Below are the code and all the weights of a small trained network. Each question names an input and a target symbol and asks about switching units off, where a switched-off unit gives its printed mean instead of its output.

import numpy as np


def w(rows, s, z=0):
    codes = np.array(rows[::2]) - 128.0
    scale = np.full(codes.shape[1], s)
    scale[-1] = z or s
    return codes * scale


def norm(h):
    return h / np.sqrt((h * h).mean(-1, keepdims=True) + 1e-5)


def f(y):
    return y / 2 * (1 + np.tanh(0.7978845608 * (y + 0.044715 * y**3)))


def softmax(a):
    e = np.exp(a - a.max(-1, keepdims=True))
    return e / e.sum(-1, keepdims=True)


def log_softmax(a):
    a = a - a.max(-1, keepdims=True)
    return a - np.log(np.exp(a).sum(-1, keepdims=True))


def net(x, mask):
    ids = ['ΓΠΣΨαβδεζηθμτφω'.index(c) for c in x.split()]
    T = len(ids)
    res = E[ids] + P[:T]
    u = 0
    for l in range(3):
        q, k, v = (norm(res) @ M[l].T for M in (Q, K, V))
        z = softmax(np.where(np.tri(T) > 0, q @ k.T / 4**0.5, -1e9)) @ v
        res = res + np.where(mask[u], z, O[l][:, -1]) @ O[l][:, :-1]
        u += 1
        y = f(norm(res) @ A[l][:, :-1].T + A[l][:, -1])
        res = res + np.where(mask[u : u + 4], y, B[l][:, -1]) @ B[l][:, :-1]
        u += 4
    return log_softmax(norm(res)[-1] @ U[:, :-1].T + U[:, -1])


Q, K, V, O, A, B = {}, {}, {}, {}, {}, {}
E = w([
[253,143,130],'Γ',
[20,79,93],'Π',
[105,112,149],'Σ',
[37,195,138],'Ψ',
[157,250,129],'α',
[69,120,85],'β',
[108,127,152],'δ',
[52,151,16],'ε',
[201,143,150],'ζ',
[155,91,58],'η',
[227,99,131],'θ',
[131,243,134],'μ',
[170,187,50],'τ',
[121,222,116],'φ',
[139,252,127],'ω',
],0.017)
P = w([
[30,156,113],'0',
[110,130,85],'1',
[61,185,124],'2',
[84,123,76],'3',
[64,182,134],'4',
[147,128,95],'5',
[64,181,141],'6',
[249,118,79],'7',
[63,178,145],'8',
[159,103,99],'9',
],0.012)
Q[0] = w([
[114,180,46],'L0H1',
[130,25,233],'L0H1',
[7,117,115],'L0H1',
[94,254,56],'L0H1',
],0.0071)
K[0] = w([
[141,117,118],'L0H1',
[64,150,131],'L0H1',
[220,179,77],'L0H1',
[179,204,246],'L0H1',
],0.012)
V[0] = w([
[105,114,117],'L0H1',
[177,147,180],'L0H1',
[133,151,70],'L0H1',
[222,239,2],'L0H1',
],0.0074)
O[0] = w([
[2,148,155,115],'L0H1',
[167,174,167,142],'L0H1',
[127,172,69,157],'L0H1',
[114,134,111,254],'L0H1',
],0.0078,0.0072)
A[0] = w([
[254,141,99,136],'L0N1',
[38,201,64,217],'L0N2',
[93,163,125,7],'L0N3',
[126,94,58,222],'L0N4',
],0.0085,0.0019)
B[0] = w([
[79,91,140,255],'L0N1',
[241,166,181,225],'L0N2',
[114,146,153,128],'L0N3',
[245,85,155,161],'L0N4',
],0.011,0.0066)
Q[1] = w([
[55,144,112],'L1H1',
[93,247,180],'L1H1',
[177,139,7],'L1H1',
[199,49,100],'L1H1',
],0.011)
K[1] = w([
[173,99,117],'L1H1',
[207,184,252],'L1H1',
[113,121,120],'L1H1',
[84,170,62],'L1H1',
],0.017)
V[1] = w([
[7,154,2],'L1H1',
[143,109,157],'L1H1',
[241,119,223],'L1H1',
[66,157,133],'L1H1',
],0.0075)
O[1] = w([
[16,254,144,10],'L1H1',
[155,140,199,126],'L1H1',
[136,204,197,253],'L1H1',
[80,213,104,94],'L1H1',
],0.0078,0.0042)
A[1] = w([
[254,148,77,106],'L1N1',
[85,18,97,253],'L1N2',
[175,164,211,137],'L1N3',
[39,148,160,139],'L1N4',
],0.0096,0.0047)
B[1] = w([
[97,57,72,254],'L1N1',
[211,196,53,163],'L1N2',
[115,99,94,210],'L1N3',
[120,6,200,122],'L1N4',
],0.011,0.0088)
Q[2] = w([
[225,58,49],'L2H1',
[148,69,202],'L2H1',
[127,144,92],'L2H1',
[201,254,12],'L2H1',
],0.0099)
K[2] = w([
[103,110,190],'L2H1',
[206,24,109],'L2H1',
[6,86,96],'L2H1',
[68,57,143],'L2H1',
],0.011)
V[2] = w([
[171,12,88],'L2H1',
[196,178,94],'L2H1',
[241,124,191],'L2H1',
[147,90,159],'L2H1',
],0.011)
O[2] = w([
[61,85,194,254],'L2H1',
[50,133,129,141],'L2H1',
[225,3,212,136],'L2H1',
[198,201,240,143],'L2H1',
],0.0056,0.0085)
A[2] = w([
[161,136,209,30],'L2N1',
[175,188,184,250],'L2N2',
[138,133,196,41],'L2N3',
[10,59,159,219],'L2N4',
],0.011,0.0015)
B[2] = w([
[92,115,79,167],'L2N1',
[154,1,164,210],'L2N2',
[152,240,25,136],'L2N3',
[75,224,93,252],'L2N4',
],0.0094,0.0027)
U = w([
[148,14,189,178],'Γ',
[76,244,83,220],'Π',
[195,177,164,73],'Σ',
[201,204,129,144],'Ψ',
[14,60,60,154],'α',
[205,177,88,28],'β',
[172,139,121,24],'δ',
[64,200,100,204],'ε',
[139,73,182,238],'ζ',
[101,168,251,159],'η',
[142,103,137,2],'θ',
[195,111,155,30],'μ',
[174,140,152,20],'τ',
[166,177,81,55],'φ',
[183,182,157,138],'ω',
],0.013,0.0064)

Each question gives the input, a string of symbols that net reads in full, and the target symbol t.
The units are the heads (4 rows each of Q, K, V and O) and the neurons (one row each of A and B). Each row of codes is followed by its name. A weight is (code - 128) times the scale printed after its matrix; where a second scale follows, it is the last column's (O, A, B and U).
mask holds one flag per unit, layer by layer, with each layer's heads first. A switched-off unit (its flag False) gives its mean, the last column of its rows in O or B, instead of its output. The means were averaged over made-up inputs and are rounded, as every weight is.
A unit's drop is (log p(t) with every unit on - log p(t) with that unit switched off) / (log p(t) with every unit on - log p(t) with every unit switched off).
The circuit of an input: a set's keep is (log p(t) with only the set's units on - log p(t) with every unit switched off) / (log p(t) with every unit on - log p(t) with every unit switched off). Starting from the 12 units with the biggest drops (on a tie, the unit counted first), units are removed one at a time, each time the one whose removal leaves the highest keep (on an exact tie, the one counted first), for as long as the keep stays at least 0.8.
circuit, biggest first: the units of the circuit, biggest drop first
unit that matters most: the unit with the biggest drop
top k neurons: the k neurons with the biggest drops, biggest first
k most important neurons of layer l: the k neurons of layer l with the biggest drops, biggest first
drop of u: that unit's drop, to one decimal
input α Σ τ Γ ζ Π μ, target Γ: unit that matters most : L2N2
input Γ Π η Γ Γ β, target Γ: circuit, biggest first : L0N2, L1N2
input Γ Ψ β θ ζ Π, target Γ: top 2 neurons : L0N2, L0N4
input Γ Γ Γ α, target Γ: circuit, biggest first : L2H1, L1N2
input Π β ζ Γ ζ α ζ Γ Γ Σ, target Π: circuit, biggest first : L1H1, L1N1
input Π Γ ζ Ψ Π ζ Π Γ η ε, target Π: circuit, biggest first : L1H1, L2H1
input Σ Ψ Γ μ Γ η α Γ Π, target Γ: top 2 neurons : L0N1, L1N1
input Γ ζ Γ ζ Ψ ω, target Γ: top 2 neurons : L2N2, L0N1
input Γ Γ Ψ, target η: 2 most important neurons of layer 1 : L1N1, L1N2
input Γ Γ θ Γ Σ Σ ζ α ε, target Γ: circuit, biggest first : L2H1, L1H1
input ω ζ Ψ, target η: 3 most important neurons of layer 0 : L0N2, L0N4, L0N3
input Γ Π Γ, target α: top 2 neurons : L0N2, L2N4
input Γ Π Γ Σ Γ ζ ε ζ Γ, target Γ: top 2 neurons : L0N4, L0N2
input Π ζ Γ Γ φ τ φ τ, target Π: circuit, biggest first : L1H1
input Γ Ψ τ Σ Π β, target Γ: top 2 neurons : L0N2, L1N2
input Γ Ψ ζ ζ Π ω, target Γ: top 2 neurons : L2N2, L0N2
input Γ β ζ ζ Π ζ ζ, target Π: top 4 neurons : L0N4, L0N2, L2N4, L1N3
input Γ Π ε δ Π ζ Ψ Γ τ ε, target Γ: top 2 neurons : L0N2, L0N4
input Γ β Γ β Γ Γ μ τ, target Γ: 2 most important neurons of layer 2 : L2N4, L2N3
input Π Π Γ Ψ, target Π: most important neuron of layer 1 : L1N2
input Π Π β Σ, target Π: top 2 neurons : L2N4, L1N1
input Π Γ ζ ζ ζ φ ε α, target Π: top 2 neurons : L0N2, L0N4
input Π δ Π ζ Γ β, target Π: drop of L0N1 : 0.1
input μ ζ Γ ζ ζ ζ ω β ζ, target Π: drop of L0N3 : 0.0
input Π ζ ω θ, target Π: drop of L1H1 : 1.0
